Below are the code and all the weights of a small trained network. Each question names an input and a target symbol and asks about switching units off, where a switched-off unit gives its printed mean instead of its output.

import numpy as np


def w(rows, s, z=0):
    codes = np.array(rows[::2]) - 128.0
    scale = np.full(codes.shape[1], s)
    scale[-1] = z or s
    return codes * scale


def norm(h):
    return h / np.sqrt((h * h).mean(-1, keepdims=True) + 1e-5)


def f(y):
    return y / 2 * (1 + np.tanh(0.7978845608 * (y + 0.044715 * y**3)))


def softmax(a):
    e = np.exp(a - a.max(-1, keepdims=True))
    return e / e.sum(-1, keepdims=True)


def log_softmax(a):
    a = a - a.max(-1, keepdims=True)
    return a - np.log(np.exp(a).sum(-1, keepdims=True))


def net(x, mask):
    ids = ['ΛΣαγδζμξτφω'.index(c) for c in x.split()]
    T = len(ids)
    res = E[ids] + P[:T]
    u = 0
    for l in range(2):
        r = norm(res)
        for j in range(2):
            rows = slice(3 * j, 3 * j + 3)
            q, k, v = (r @ M[l][rows].T for M in (Q, K, V))
            z = softmax(np.where(np.tri(T) > 0, q @ k.T / 3**0.5, -1e9)) @ v
            o = O[l][rows]
            res = res + np.where(mask[u + j], z, o[:, -1]) @ o[:, :-1]
        u += 2
        y = f(norm(res) @ A[l][:, :-1].T + A[l][:, -1])
        res = res + np.where(mask[u : u + 12], y, B[l][:, -1]) @ B[l][:, :-1]
        u += 12
    return log_softmax(norm(res)[-1] @ U[:, :-1].T + U[:, -1])


Q, K, V, O, A, B = {}, {}, {}, {}, {}, {}
E = w([
[95,6,138,165,47,190],'Λ',
[177,107,165,60,156,236],'Σ',
[147,220,139,45,77,89],'α',
[100,180,150,255,71,133],'γ',
[69,139,207,124,164,28],'δ',
[99,43,100,198,215,59],'ζ',
[194,120,51,121,70,217],'μ',
[97,1,115,48,111,81],'ξ',
[66,108,226,62,46,109],'τ',
[202,161,42,95,220,99],'φ',
[62,93,96,143,19,8],'ω',
],0.0084)
P = w([
[177,134,157,126,136,118],'0',
[115,148,123,112,148,147],'1',
[215,118,179,130,128,110],'2',
[74,161,100,103,153,161],'3',
[254,110,190,138,129,94],'4',
[43,166,89,102,159,171],'5',
],0.0093)
Q[0] = w([
[141,94,16,158,111,94],'0.h1',
[52,231,93,134,118,181],'0.h1',
[254,157,181,172,92,83],'0.h1',
[121,91,134,152,71,245],'0.h2',
[9,148,68,69,107,146],'0.h2',
[219,88,157,95,38,77],'0.h2',
],0.0069)
K[0] = w([
[105,151,224,107,168,170],'0.h1',
[5,86,49,54,158,146],'0.h1',
[251,34,189,112,109,64],'0.h1',
[111,161,141,104,176,38],'0.h2',
[2,168,51,136,209,194],'0.h2',
[240,97,179,201,177,86],'0.h2',
],0.0078)
V[0] = w([
[143,102,119,106,27,206],'0.h1',
[196,150,3,137,131,117],'0.h1',
[143,215,152,45,119,125],'0.h1',
[145,96,168,74,222,182],'0.h2',
[125,89,86,42,114,68],'0.h2',
[134,50,115,133,108,149],'0.h2',
],0.025)
O[0] = w([
[136,84,82,99,34,200,134],'0.h1',
[150,159,5,140,141,71,132],'0.h1',
[237,160,157,78,120,130,97],'0.h1',
[179,81,103,110,230,181,23],'0.h2',
[114,45,134,74,124,43,2],'0.h2',
[68,127,111,77,135,147,106],'0.h2',
],0.017,0.0076)
A[0] = w([
[120,172,127,179,112,162,113],'0.n1',
[120,180,126,143,89,34,137],'0.n2',
[48,96,89,217,78,119,110],'0.n3',
[141,122,138,128,6,155,110],'0.n4',
[140,192,108,119,156,85,1],'0.n5',
[98,134,144,120,146,171,122],'0.n6',
[172,43,54,232,91,164,136],'0.n7',
[43,105,213,209,109,114,50],'0.n8',
[120,87,122,102,125,125,90],'0.n9',
[111,38,166,126,78,83,184],'0.n10',
[125,199,140,206,105,168,143],'0.n11',
[79,211,208,67,206,105,120],'0.n12',
],0.013,0.0054)
B[0] = w([
[130,158,125,97,180,140,199],'0.n1',
[155,156,102,120,116,55,195],'0.n2',
[95,140,24,185,133,116,224],'0.n3',
[147,100,116,78,32,168,241],'0.n4',
[93,130,142,77,132,129,130],'0.n5',
[138,87,102,117,111,141,144],'0.n6',
[116,81,151,212,127,89,186],'0.n7',
[68,145,253,140,152,125,226],'0.n8',
[133,134,129,81,140,141,127],'0.n9',
[158,168,109,29,179,129,170],'0.n10',
[147,199,129,77,195,136,254],'0.n11',
[173,63,123,215,107,97,195],'0.n12',
],0.019,0.0089)
Q[1] = w([
[38,200,86,137,73,4],'1.h1',
[233,132,33,202,183,224],'1.h1',
[43,205,142,50,146,75],'1.h1',
[185,143,93,184,109,100],'1.h2',
[182,144,195,54,125,88],'1.h2',
[174,160,172,136,105,106],'1.h2',
],0.013)
K[1] = w([
[3,119,90,152,58,108],'1.h1',
[192,58,79,201,134,211],'1.h1',
[124,175,112,71,37,78],'1.h1',
[214,142,103,155,115,95],'1.h2',
[78,94,103,197,100,115],'1.h2',
[151,113,165,165,117,106],'1.h2',
],0.014)
V[1] = w([
[110,122,137,121,112,130],'1.h1',
[76,142,133,53,171,188],'1.h1',
[187,94,140,128,185,163],'1.h1',
[119,22,140,254,36,134],'1.h2',
[104,140,117,32,165,120],'1.h2',
[180,56,152,175,99,122],'1.h2',
],0.0092)
O[1] = w([
[111,173,142,108,151,138,127],'1.h1',
[158,202,182,53,220,141,67],'1.h1',
[195,4,86,110,175,235,5],'1.h1',
[177,63,146,250,2,110,125],'1.h2',
[139,208,130,89,168,180,24],'1.h2',
[104,66,104,248,37,178,53],'1.h2',
],0.0048,0.0017)
A[1] = w([
[68,83,102,148,60,135,88],'1.n1',
[103,208,146,128,132,185,33],'1.n2',
[158,21,128,118,107,77,253],'1.n3',
[43,123,187,107,213,227,117],'1.n4',
[121,69,116,148,177,224,113],'1.n5',
[75,109,178,239,150,125,97],'1.n6',
[121,155,71,23,155,160,151],'1.n7',
[85,211,142,69,135,158,34],'1.n8',
[127,116,123,202,33,140,96],'1.n9',
[102,181,40,115,171,157,134],'1.n10',
[181,126,95,246,143,171,159],'1.n11',
[163,84,208,151,68,113,129],'1.n12',
],0.012,0.0044)
B[1] = w([
[119,113,184,150,174,116,184],'1.n1',
[149,60,105,59,152,99,223],'1.n2',
[117,4,117,103,183,80,254],'1.n3',
[103,218,166,159,201,141,244],'1.n4',
[81,130,123,170,151,186,167],'1.n5',
[121,106,68,109,35,169,233],'1.n6',
[121,190,66,135,75,167,192],'1.n7',
[174,102,94,39,179,114,208],'1.n8',
[101,213,184,142,111,130,209],'1.n9',
[78,105,118,179,81,145,220],'1.n10',
[166,209,132,188,112,156,237],'1.n11',
[100,111,110,190,88,150,176],'1.n12',
],0.02,0.0054)
U = w([
[10,78,138,120,95,204,24],'Λ',
[176,102,101,121,195,225,75],'Σ',
[227,111,147,102,97,90,131],'α',
[117,226,149,130,125,163,245],'γ',
[155,101,227,194,134,111,128],'δ',
[53,107,116,207,211,85,131],'ζ',
[129,96,37,173,66,145,177],'μ',
[80,85,116,38,200,120,120],'ξ',
[134,74,221,87,104,174,96],'τ',
[172,140,48,133,207,81,5],'φ',
[64,117,142,81,75,41,101],'ω',
],0.011,0.003)

Each question gives the input, a string of symbols that net reads in full, and the target symbol t.
The units are the heads (3 rows each of Q, K, V and O) and the neurons (one row each of A and B). Each row of codes is followed by its name. A weight is (code - 128) times the scale printed after its matrix; where a second scale follows, it is the last column's (O, A, B and U).
mask holds one flag per unit, layer by layer, with each layer's heads first. A switched-off unit (its flag False) gives its mean, the last column of its rows in O or B, instead of its output. The means were averaged over made-up inputs and are rounded, as every weight is.
A unit's drop is (log p(t) with every unit on - log p(t) with that unit switched off) / (log p(t) with every unit on - log p(t) with every unit switched off).
The circuit of an input: a set's keep is (log p(t) with only the set's units on - log p(t) with every unit switched off) / (log p(t) with every unit on - log p(t) with every unit switched off). Starting from the 12 units with the biggest drops (on a tie, the unit counted first), units are removed one at a time, each time the one whose removal leaves the highest keep (on an exact tie, the one counted first), for as long as the keep stays at least 0.8.
circuit, biggest first: the units of the circuit, biggest drop first
top k neurons: the k neurons with the biggest drops, biggest first
k most important neurons of layer l: the k neurons of layer l with the biggest drops, biggest first
drop when u is switched off: that unit's drop, to one decimal
input φ γ μ μ Λ, target Λ: circuit, biggest first : [0.h2 0.h1]
input μ ζ Λ φ, target ζ: circuit, biggest first : [0.n4]
input μ ω δ, target μ: top 2 neurons : [1.n6 1.n12]
input α ζ ζ δ, target δ: circuit, biggest first : [0.h1 0.n12]
input γ ζ ζ δ ζ α, target δ: circuit, biggest first : [0.h1 0.n12]
input μ ω μ ξ μ γ, target ξ: top 3 neurons : [0.n10 1.n8 0.n8]
input Λ Λ ζ ω α α, target α: circuit, biggest first : [0.h1 0.h2]
input μ τ ζ, target μ: top 2 neurons : [1.n6 1.n4]
input μ τ μ δ ω, target μ: 2 most important neurons of layer 0 : [0.n8 0.n3]
input Λ α ζ δ ζ μ, target δ: top 2 neurons : [0.n11 1.n9]
input Λ γ μ α φ γ, target α: circuit, biggest first : [0.h1 1.n4]
input ζ μ γ, target ζ: 2 most important neurons of layer 0 : [0.n4 0.n3]
input φ ω γ γ, target ω: circuit, biggest first : [0.h2 0.n2]
input Λ Σ ξ, target ξ: top neuron : [0.n10]
input μ δ μ ζ, target δ: top 2 neurons : [0.n12 0.n3]
input γ γ δ ζ Σ, target Σ: 2 most important neurons of layer 0 : [0.n8 0.n7]
input ζ ζ Λ ζ Λ Λ, target ζ: 2 most important neurons of layer 1 : [1.n4 1.n1]
input ζ ξ α ζ μ μ, target ζ: 2 most important neurons of layer 0 : [0.n7 0.n11]
input Λ γ φ ω μ, target μ: drop when 1.n11 is switched off : 0.2
input Σ ξ δ Σ μ μ, target Σ: circuit, biggest first : [0.h2]
input μ δ γ τ, target τ: drop when 0.h1 is switched off : 0.6
input μ ω α α γ τ, target α: drop when 0.h1 is switched off : 0.3
